Below are the code and all the weights of a small trained network. Each question names an input and a class and asks about switching units off, where a switched-off unit gives its printed mean instead of its output.

import numpy as np


def w(rows, s, z=0):
    codes = np.array(rows[::2]) - 128.0
    scale = np.full(codes.shape[1], s)
    scale[-1] = z or s
    return codes * scale


def norm(h):
    return h / np.sqrt((h * h).mean(-1, keepdims=True) + 1e-5)


def f(y):
    return y / 2 * (1 + np.tanh(0.7978845608 * (y + 0.044715 * y**3)))


def log_softmax(a):
    a = a - a.max(-1, keepdims=True)
    return a - np.log(np.exp(a).sum(-1, keepdims=True))


def net(x, mask):
    res = np.array(x, float).reshape(1, 8) / 4 @ E
    u = 0
    for l in range(2):
        y = f(norm(res) @ A[l][:, :-1].T + A[l][:, -1])
        res = res + np.where(mask[u : u + 12], y, B[l][:, -1]) @ B[l][:, :-1]
        u += 12
    return log_softmax(norm(res)[-1] @ U[:, :-1].T + U[:, -1])


A, B = {}, {}
E = w([
[123,125,132,140,128,123],'x0',
[161,59,77,182,135,88],'x1',
[253,115,165,188,105,117],'x2',
[126,111,133,119,110,125],'x3',
[109,76,170,104,211,74],'x4',
[123,134,129,137,133,126],'x5',
[124,126,129,136,130,130],'x6',
[128,127,129,133,128,130],'x7',
],0.013)
A[0] = w([
[185,157,135,158,90,139,150],'L0N0',
[122,139,58,142,107,131,60],'L0N1',
[94,81,8,144,100,112,120],'L0N2',
[170,152,176,74,150,137,79],'L0N3',
[110,67,119,161,174,99,35],'L0N4',
[95,96,113,101,149,127,122],'L0N5',
[141,113,104,149,137,90,131],'L0N6',
[33,118,117,90,157,93,254],'L0N7',
[145,117,188,137,146,107,37],'L0N8',
[131,136,208,98,151,132,97],'L0N9',
[61,152,59,112,119,168,134],'L0N10',
[141,134,185,125,173,123,85],'L0N11',
],0.015,0.0065)
B[0] = w([
[131,184,138,43,139,168,170],'L0N0',
[122,121,193,161,126,19,141],'L0N1',
[183,64,145,255,95,87,185],'L0N2',
[137,85,157,208,91,90,153],'L0N3',
[82,112,70,86,108,155,154],'L0N4',
[174,175,164,107,109,137,160],'L0N5',
[120,66,59,145,160,117,146],'L0N6',
[250,219,118,116,55,212,248],'L0N7',
[118,76,157,155,150,110,142],'L0N8',
[161,100,183,218,70,129,165],'L0N9',
[246,42,99,185,121,54,193],'L0N10',
[161,82,177,163,83,87,154],'L0N11',
],0.0099,0.015)
A[1] = w([
[146,163,192,92,117,131,61],'L1N0',
[120,122,127,142,58,127,80],'L1N1',
[212,104,89,162,99,163,224],'L1N2',
[151,140,46,127,116,162,86],'L1N3',
[213,127,102,145,48,147,135],'L1N4',
[114,64,96,105,146,118,107],'L1N5',
[141,9,86,144,235,79,69],'L1N6',
[126,209,142,172,104,153,83],'L1N7',
[119,161,187,104,138,145,139],'L1N8',
[103,188,149,136,28,174,172],'L1N9',
[80,114,143,126,141,142,1],'L1N10',
[147,113,180,96,154,127,125],'L1N11',
],0.012,0.0033)
B[1] = w([
[147,70,154,153,181,115,149],'L1N0',
[77,148,116,154,182,173,145],'L1N1',
[2,138,99,70,96,121,247],'L1N2',
[107,95,53,149,79,99,155],'L1N3',
[52,156,89,118,160,90,250],'L1N4',
[159,182,142,118,149,126,132],'L1N5',
[133,229,223,80,195,233,163],'L1N6',
[79,84,136,89,171,134,157],'L1N7',
[151,62,167,119,173,97,138],'L1N8',
[131,141,138,95,240,167,184],'L1N9',
[115,136,127,155,131,135,121],'L1N10',
[209,92,141,140,62,45,133],'L1N11',
],0.0088,0.018)
U = w([
[45,137,6,115,138,150,17],'0',
[121,158,158,70,198,189,106],'1',
[160,47,123,220,121,101,255],'2',
],0.013,0.00081)

Each question gives the input, the list of numbers given to net, and the class t.
The units are the neurons (one row each of A and B). Each row of codes is followed by its name. A weight is (code - 128) times the scale printed after its matrix; where a second scale follows, it is the last column's (A, B and U).
mask holds one flag per neuron, layer by layer. A switched-off neuron (its flag False) gives its mean, the last column of its row in B, instead of its output. The means were averaged over made-up inputs and are rounded, as every weight is.
A unit's drop is (log p(t) with every unit on - log p(t) with that unit switched off) / (log p(t) with every unit on - log p(t) with every unit switched off).
unit that matters most: the unit with the biggest drop
top k neurons: the k neurons with the biggest drops, biggest first
top k neurons in layer l: the k neurons of layer l with the biggest drops, biggest first
drop when u is switched off: that unit's drop, to one decimal
input [3,-3,7,4,-5,3,-3,0], class 1: top neuron : L0N0
input [2,8,-7,3,0,-8,-6,6], class 2: top 2 neurons : L0N2; L0N10
input [1,6,7,5,3,0,6,2], class 1: top 2 neurons : L0N7; L1N6
input [4,-2,2,7,-7,8,2,4], class 1: top 2 neurons in layer 1 : L1N9; L1N2
input [5,-5,7,5,-8,3,1,-6], class 1: top 2 neurons : L0N0; L0N10
input [-6,3,1,2,3,7,7,5], class 1: top 2 neurons : L1N6; L0N7
input [2,1,5,4,8,-8,-1,-4], class 1: top 3 neurons in layer 0 : L0N7; L0N2; L0N10
input [-6,4,3,0,5,-5,-4,6], class 1: top 2 neurons : L0N7; L1N6
input [-8,3,-7,2,-6,-3,-2,-6], class 2: top 2 neurons in layer 0 : L0N10; L0N2
input [-3,1,7,2,-1,2,3,-1], class 0: top 2 neurons in layer 0 : L0N7; L0N5
input [-2,4,-8,-2,-1,8,-2,0], class 2: top 2 neurons in layer 0 : L0N10; L0N2
input [7,5,-6,-3,0,7,-7,2], class 2: drop when L0N10 is switched off : 0.4
input [6,4,7,-6,7,-7,3,6], class 1: drop when L1N6 is switched off : 0.8
input [-5,6,5,7,-7,2,2,-1], class 0: drop when L0N0 is switched off : 0.0
input [-3,6,0,-5,3,-2,-4,-8], class 0: unit that matters most : L0N4
